Look-ups in named tables: a row name and a column name give one cell, copied from the table.

Table dip
columns: pagupa, fisa
gifatot: [0.096, -0.561]
nekom: [-0.122, 0.826]
zedod: [0.092, 0.289]
kem: [0.027, 0.707]

What is the fisa of kem in dip?
0.707
What is the pagupa of gifatot in dip?
0.096
What is the pagupa of kem in dip?
0.027
What is the fisa of zedod in dip?
0.289
What is the fisa of gifatot in dip?
-0.561
What is the pagupa of zedod in dip?
0.092
What is the pagupa of nekom in dip?
-0.122
What is the fisa of nekom in dip?
0.826

zud =
         gunet  valano   kopa    nef
sasu     50378   61599  86207  52382
roge     53787   74381  75519  72318
nenosik  47605   99462  73744  55891
lopo     74472   76207  49302  53332
pilis    34831   68198  83099  61598
ketakit  22855   81176  47419  78447
vuk      72025   46053  62405  70947
vevip    50385   80046  67294  63490
pak      81064   73936  87826  70372
bifad    82947   34174  45602  89025
duken    23042   89197  68204  63845
pud      70789   68104  84555  54231
pazore   75273   54967  95613  41717

duken, gunet => 23042
vuk, kopa => 62405
bifad, gunet => 82947
roge, valano => 74381
vevip, kopa => 67294
pak, valano => 73936
duken, valano => 89197
nenosik, nef => 55891
pazore, valano => 54967
sasu, nef => 52382

mave.tsv
	dutezar	vavape	non
lun	-9310	-1579	5951
geg	-9602	2185	-321
tosesa	4978	3009	-9115
ran	2161	-2652	7236

ran, dutezar => 2161
geg, dutezar => -9602
lun, dutezar => -9310
tosesa, non => -9115
lun, non => 5951
lun, vavape => -1579
geg, non => -321
geg, vavape => 2185
ran, non => 7236
tosesa, dutezar => 4978
ran, vavape => -2652
tosesa, vavape => 3009

dutoki =
|  | nuset | nusop | mub | dur | fuda | bidas | kibaram | vola |
|---|---|---|---|---|---|---|---|---|
| lil | 161 | 88 | 91 | 121 | 60 | 178 | 95 | 115 |
| kepe | 115 | 140 | 144 | 164 | 96 | 181 | 172 | 143 |
| zinene | 123 | 122 | 102 | 81 | 145 | 68 | 75 | 153 |
| bokudi | 163 | 128 | 93 | 118 | 115 | 137 | 125 | 144 |
| kifinos | 135 | 125 | 83 | 149 | 64 | 184 | 129 | 124 |
| peki | 131 | 169 | 98 | 162 | 156 | 108 | 155 | 72 |
| runitu | 164 | 141 | 177 | 145 | 87 | 124 | 164 | 103 |
| bemuv | 139 | 100 | 112 | 112 | 108 | 134 | 115 | 124 |
| vuv | 92 | 131 | 151 | 143 | 136 | 90 | 166 | 126 |
| zaz | 189 | 102 | 170 | 155 | 96 | 92 | 165 | 76 |
| zot | 113 | 119 | 39 | 192 | 72 | 213 | 189 | 67 |
| bab | 102 | 140 | 139 | 118 | 159 | 107 | 142 | 127 |
| lurana | 60 | 174 | 138 | 115 | 194 | 68 | 178 | 165 |

kibaram of lurana is 178
bidas of vuv is 90
vola of zinene is 153
nuset of lil is 161
vola of kifinos is 124
nusop of peki is 169
kibaram of bemuv is 115
bidas of bokudi is 137
nusop of kepe is 140
mub of zot is 39
bidas of bemuv is 134
mub of lil is 91
kibaram of zaz is 165
bidas of kepe is 181

